Below is a small trained network, with its code and all its weights. Each question gives an input and a target symbol and asks what happens when units are switched off, that is, made to give their printed mean instead of their output.

import numpy as np


def w(rows, s, z=0):
    codes = np.array(rows[::2]) - 128.0
    scale = np.full(codes.shape[1], s)
    scale[-1] = z or s
    return codes * scale


def norm(h):
    return h / np.sqrt((h * h).mean(-1, keepdims=True) + 1e-5)


def f(y):
    return y / 2 * (1 + np.tanh(0.7978845608 * (y + 0.044715 * y**3)))


def softmax(a):
    e = np.exp(a - a.max(-1, keepdims=True))
    return e / e.sum(-1, keepdims=True)


def log_softmax(a):
    a = a - a.max(-1, keepdims=True)
    return a - np.log(np.exp(a).sum(-1, keepdims=True))


def net(x, mask):
    ids = ['ΘΩαβδεζμτφψ'.index(c) for c in x.split()]
    T = len(ids)
    res = E[ids] + P[:T]
    u = 0
    for l in range(3):
        q, k, v = (norm(res) @ M[l].T for M in (Q, K, V))
        z = softmax(np.where(np.tri(T) > 0, q @ k.T / 2**0.5, -1e9)) @ v
        res = res + np.where(mask[u], z, O[l][:, -1]) @ O[l][:, :-1]
        u += 1
        y = f(norm(res) @ A[l][:, :-1].T + A[l][:, -1])
        res = res + np.where(mask[u : u + 4], y, B[l][:, -1]) @ B[l][:, :-1]
        u += 4
    return log_softmax(norm(res)[-1] @ U[:, :-1].T + U[:, -1])


Q, K, V, O, A, B = {}, {}, {}, {}, {}, {}
E = w([
[140,74,118],'Θ',
[144,106,111],'Ω',
[141,78,108],'α',
[141,91,111],'β',
[143,100,112],'δ',
[127,185,208],'ε',
[110,145,98],'ζ',
[164,100,104],'μ',
[143,254,157],'τ',
[35,101,233],'φ',
[205,165,166],'ψ',
],0.016)
P = w([
[165,25,147],'0',
[132,145,152],'1',
[169,116,155],'2',
[193,134,172],'3',
[227,114,188],'4',
[251,113,199],'5',
[252,116,195],'6',
[228,88,131],'7',
],0.0037)
Q[0] = w([
[160,160,255],'0.h1',
[32,101,231],'0.h1',
],0.0055)
K[0] = w([
[129,254,178],'0.h1',
[96,217,118],'0.h1',
],0.0091)
V[0] = w([
[242,112,80],'0.h1',
[104,163,4],'0.h1',
],0.0028)
O[0] = w([
[108,130,140,253],'0.h1',
[150,90,255,47],'0.h1',
],0.0095,0.0015)
A[0] = w([
[146,130,99,5],'0.n1',
[133,128,198,124],'0.n2',
[140,139,167,176],'0.n3',
[124,176,10,155],'0.n4',
],0.011,0.0024)
B[0] = w([
[30,155,180,97],'0.n1',
[164,120,100,209],'0.n2',
[253,162,177,225],'0.n3',
[211,82,180,247],'0.n4',
],0.006,0.0014)
Q[1] = w([
[12,109,75],'1.h1',
[238,37,254],'1.h1',
],0.009)
K[1] = w([
[193,154,18],'1.h1',
[137,134,249],'1.h1',
],0.012)
V[1] = w([
[183,255,145],'1.h1',
[78,156,236],'1.h1',
],0.0078)
O[1] = w([
[184,138,167,249],'1.h1',
[2,84,230,212],'1.h1',
],0.0081,0.002)
A[1] = w([
[204,167,128,251],'1.n1',
[117,99,187,45],'1.n2',
[102,201,192,117],'1.n3',
[72,2,151,246],'1.n4',
],0.0088,0.0026)
B[1] = w([
[48,19,93,254],'1.n1',
[161,190,45,145],'1.n2',
[1,126,55,168],'1.n3',
[75,238,216,251],'1.n4',
],0.0045,0.0047)
Q[2] = w([
[4,107,142],'2.h1',
[46,117,51],'2.h1',
],0.011)
K[2] = w([
[38,45,20],'2.h1',
[5,84,116],'2.h1',
],0.011)
V[2] = w([
[103,6,164],'2.h1',
[187,107,125],'2.h1',
],0.017)
O[2] = w([
[198,36,255,125],'2.h1',
[247,244,128,255],'2.h1',
],0.0089,0.004)
A[2] = w([
[213,1,78,171],'2.n1',
[25,91,176,30],'2.n2',
[147,115,221,192],'2.n3',
[160,122,140,3],'2.n4',
],0.0078,0.0049)
B[2] = w([
[73,58,101,214],'2.n1',
[254,118,111,136],'2.n2',
[93,216,157,253],'2.n3',
[173,122,146,99],'2.n4',
],0.0087,0.0045)
U = w([
[28,4,150,24],'Θ',
[136,94,118,102],'Ω',
[108,53,109,227],'α',
[110,76,103,159],'β',
[132,93,101,169],'δ',
[112,194,154,9],'ε',
[217,92,181,96],'ζ',
[160,109,126,253],'μ',
[47,216,43,165],'τ',
[63,119,146,19],'φ',
[223,198,121,125],'ψ',
],0.014,0.005)

Each question gives the input, a string of symbols that net reads in full, and the target symbol t.
The units are the heads (2 rows each of Q, K, V and O) and the neurons (one row each of A and B). Each row of codes is followed by its name. A weight is (code - 128) times the scale printed after its matrix; where a second scale follows, it is the last column's (O, A, B and U).
mask holds one flag per unit, layer by layer, with each layer's heads first. A switched-off unit (its flag False) gives its mean, the last column of its rows in O or B, instead of its output. The means were averaged over made-up inputs and are rounded, as every weight is.
A unit's drop is (log p(t) with every unit on - log p(t) with that unit switched off) / (log p(t) with every unit on - log p(t) with every unit switched off).
The circuit of an input: a set's keep is (log p(t) with only the set's units on - log p(t) with every unit switched off) / (log p(t) with every unit on - log p(t) with every unit switched off). Starting from the 12 units with the biggest drops (on a tie, the unit counted first), units are removed one at a time, each time the one whose removal leaves the highest keep (on an exact tie, the one counted first), for as long as the keep stays at least 0.8.
circuit, biggest first: the units of the circuit, biggest drop first
most important unit: the unit with the biggest drop
top k neurons: the k neurons with the biggest drops, biggest first
k most important neurons of layer l: the k neurons of layer l with the biggest drops, biggest first
drop of u: that unit's drop, to one decimal
input Θ α α α, target α: most important unit : 1.h1
input α ζ δ, target ζ: circuit, biggest first : (2.h1, 0.n4)
input β ζ δ, target ζ: top 2 neurons : (0.n4, 1.n3)
input φ Θ Ω Θ ψ, target Θ: circuit, biggest first : (1.h1, 2.h1)
input τ ζ α, target τ: circuit, biggest first : (1.h1, 2.h1)
input φ μ ε, target Θ: circuit, biggest first : (2.h1, 1.h1)
input ζ τ τ α α α ψ Θ, target ψ: 3 most important neurons of layer 0 : (0.n2, 0.n3, 0.n1)
input Θ ζ Ω, target ζ: top 4 neurons : (0.n4, 1.n3, 1.n1, 0.n2)
input Ω ε ε μ τ Ω, target τ: 3 most important neurons of layer 0 : (0.n3, 0.n2, 0.n1)
input ζ α Ω, target ζ: top 3 neurons : (0.n2, 1.n3, 0.n1)
input β Ω ψ Θ, target ψ: circuit, biggest first : (2.h1, 1.h1, 1.n1)
input τ Ω Ω α Θ α Θ, target α: 3 most important neurons of layer 0 : (0.n1, 0.n3, 0.n2)
input ψ Ω Θ τ ψ τ ψ α, target ψ: 2 most important neurons of layer 1 : (1.n3, 1.n1)
input ε β ψ ζ, target ψ: top 3 neurons : (0.n4, 0.n3, 0.n2)
input τ α Θ, target τ: top 2 neurons : (1.n4, 0.n3)
input ζ τ α μ τ δ, target τ: circuit, biggest first : (2.h1)
input α α α ζ τ ε, target τ: top 3 neurons : (0.n3, 1.n4, 0.n2)
input ε ζ ψ Ω ε β ζ, target ζ: top 3 neurons : (0.n4, 1.n1, 1.n4)
input α ζ α ψ ζ α, target ψ: top 2 neurons : (1.n3, 0.n3)
input φ ψ δ ε β, target Θ: circuit, biggest first : (1.h1)
input τ δ α δ β τ α Θ, target τ: 3 most important neurons of layer 1 : (1.n4, 1.n3, 1.n1)
input α τ μ, target τ: top 2 neurons : (0.n3, 1.n4)
input τ ζ δ, target τ: 2 most important neurons of layer 1 : (1.n3, 1.n4)
input δ τ ψ α τ α, target τ: 3 most important neurons of layer 0 : (0.n3, 0.n4, 0.n1)
input τ ζ α τ Ω τ μ β, target τ: drop of 2.h1 : 0.9
input β α τ β, target τ: drop of 2.h1 : 1.1
input Θ α Θ τ ε, target τ: drop of 0.n2 : 0.1
input φ μ α Θ α, target Θ: drop of 1.n1 : 0.0
input φ α μ Θ, target Θ: top neuron : (1.n4)
